Below is a small trained network, with its code and all its weights. Each question gives an input and a class and asks what happens when units are switched off, that is, made to give their printed mean instead of their output.

import numpy as np


def w(rows, s, z=0):
    codes = np.array(rows[::2]) - 128.0
    scale = np.full(codes.shape[1], s)
    scale[-1] = z or s
    return codes * scale


def norm(h):
    return h / np.sqrt((h * h).mean(-1, keepdims=True) + 1e-5)


def f(y):
    return np.maximum(y, 0)


def log_softmax(a):
    a = a - a.max(-1, keepdims=True)
    return a - np.log(np.exp(a).sum(-1, keepdims=True))


def net(x, mask):
    res = np.array(x, float).reshape(1, 2) / 4 @ E
    u = 0
    for l in range(4):
        y = f(norm(res) @ A[l][:, :-1].T + A[l][:, -1])
        res = res + np.where(mask[u : u + 4], y, B[l][:, -1]) @ B[l][:, :-1]
        u += 4
    return log_softmax(norm(res)[-1] @ U[:, :-1].T + U[:, -1])


A, B = {}, {}
E = w([
[106,99,196,183,191,89,98,162,77],'x0',
[84,189,145,149,254,58,200,99,183],'x1',
],0.0089)
A[0] = w([
[163,95,143,143,75,141,160,194,149,122],'0.n1',
[160,176,24,129,148,110,81,66,211,103],'0.n2',
[120,152,84,215,183,150,201,111,111,63],'0.n3',
[124,1,186,129,122,68,204,99,126,249],'0.n4',
],0.0063,0.0012)
B[0] = w([
[158,112,136,254,130,179,109,62,88,193],'0.n1',
[227,135,143,185,176,110,176,125,102,252],'0.n2',
[117,73,97,232,48,161,112,130,164,224],'0.n3',
[176,69,98,89,79,130,173,130,72,203],'0.n4',
],0.0083,0.0046)
A[1] = w([
[118,181,51,80,71,151,222,53,149,8],'1.n1',
[88,239,166,154,202,83,169,72,240,136],'1.n2',
[127,112,103,117,17,126,113,155,132,90],'1.n3',
[114,136,130,85,95,104,2,195,142,113],'1.n4',
],0.0078,0.0013)
B[1] = w([
[111,168,172,79,194,115,132,139,109,204],'1.n1',
[104,83,93,86,61,168,64,144,110,255],'1.n2',
[106,150,78,116,154,86,125,152,176,199],'1.n3',
[9,196,147,91,124,92,172,107,209,154],'1.n4',
],0.011,0.0071)
A[2] = w([
[132,136,107,86,100,161,163,114,166,111],'2.n1',
[112,126,245,131,167,106,114,120,109,1],'2.n2',
[195,106,89,175,120,87,120,124,147,86],'2.n3',
[81,124,106,117,107,129,82,127,171,73],'2.n4',
],0.012,0.0013)
B[2] = w([
[174,98,207,224,102,106,102,138,175,224],'2.n1',
[232,143,230,141,164,192,113,220,115,180],'2.n2',
[140,206,123,72,156,137,202,70,2,211],'2.n3',
[7,117,47,115,218,140,106,167,132,254],'2.n4',
],0.0077,0.0066)
A[3] = w([
[183,149,85,149,105,175,136,91,122,198],'3.n1',
[232,196,169,137,82,53,106,99,254,243],'3.n2',
[235,130,171,66,88,133,155,148,228,91],'3.n3',
[130,106,33,150,64,52,53,168,102,5],'3.n4',
],0.0073,0.0014)
B[3] = w([
[46,73,61,86,167,97,121,142,108,218],'3.n1',
[165,103,195,210,105,137,148,195,65,253],'3.n2',
[181,100,239,154,206,124,129,169,73,234],'3.n3',
[63,36,175,113,164,86,134,86,254,250],'3.n4',
],0.0078,0.0044)
U = w([
[53,50,91,159,139,154,64,153,207,197],'0',
[229,74,255,200,161,141,122,205,104,167],'1',
[148,159,68,87,181,129,179,96,51,195],'2',
[216,166,112,97,76,122,114,96,186,4],'3',
[185,182,141,114,90,148,111,52,199,40],'4',
[164,159,168,114,87,152,129,90,177,48],'5',
[168,197,120,97,74,96,135,129,185,24],'6',
],0.011,0.004)

Each question gives the input, the list of numbers given to net, and the class t.
The units are the neurons (one row each of A and B). Each row of codes is followed by its name. A weight is (code - 128) times the scale printed after its matrix; where a second scale follows, it is the last column's (A, B and U).
mask holds one flag per neuron, layer by layer. A switched-off neuron (its flag False) gives its mean, the last column of its row in B, instead of its output. The means were averaged over made-up inputs and are rounded, as every weight is.
A unit's drop is (log p(t) with every unit on - log p(t) with that unit switched off) / (log p(t) with every unit on - log p(t) with every unit switched off).
The circuit of an input: a set's keep is (log p(t) with only the set's units on - log p(t) with every unit switched off) / (log p(t) with every unit on - log p(t) with every unit switched off). Starting from the 12 units with the biggest drops (on a tie, the unit counted first), units are removed one at a time, each time the one whose removal leaves the highest keep (on an exact tie, the one counted first), for as long as the keep stays at least 0.8.
circuit, biggest first: the units of the circuit, biggest drop first
top k neurons: the k neurons with the biggest drops, biggest first
top k neurons in layer l: the k neurons of layer l with the biggest drops, biggest first
drop of u: that unit's drop, to one decimal
input [-3,-2], class 2: circuit, biggest first : [1.n2; 2.n3]
input [-5,-3], class 1: top 2 neurons : [1.n2; 1.n1]
input [-8,8], class 0: top 3 neurons in layer 2 : [2.n4; 2.n2; 2.n1]
input [-1,3], class 2: circuit, biggest first : [0.n2; 2.n3]
input [3,1], class 2: top 4 neurons : [1.n1; 1.n2; 0.n4; 2.n3]
input [-5,8], class 0: top neuron : [1.n2]
input [1,-2], class 2: top 2 neurons : [1.n2; 0.n1]
input [3,-2], class 2: top 2 neurons in layer 0 : [0.n4; 0.n1]
input [-7,5], class 1: top 2 neurons : [0.n2; 2.n1]
input [-6,-5], class 1: top 2 neurons : [2.n1; 1.n2]
input [-2,-2], class 2: top 3 neurons : [1.n2; 0.n1; 2.n3]
input [1,-5], class 0: top 2 neurons : [0.n2; 1.n4]
input [1,-3], class 2: top 2 neurons : [1.n2; 0.n1]
input [-2,0], class 2: top neuron : [0.n2]
input [1,-1], class 2: top 2 neurons : [1.n2; 1.n1]
input [0,-1], class 2: top 2 neurons : [1.n2; 1.n1]
input [-2,2], class 2: top 2 neurons : [0.n2; 2.n3]
input [1,2], class 2: top 2 neurons : [2.n3; 1.n2]
input [4,8], class 0: drop of 1.n2 : 2.6
input [-7,-4], class 1: drop of 1.n2 : 0.1
input [-3,8], class 0: drop of 1.n2 : 3.4
input [-6,2], class 1: drop of 0.n2 : 0.4
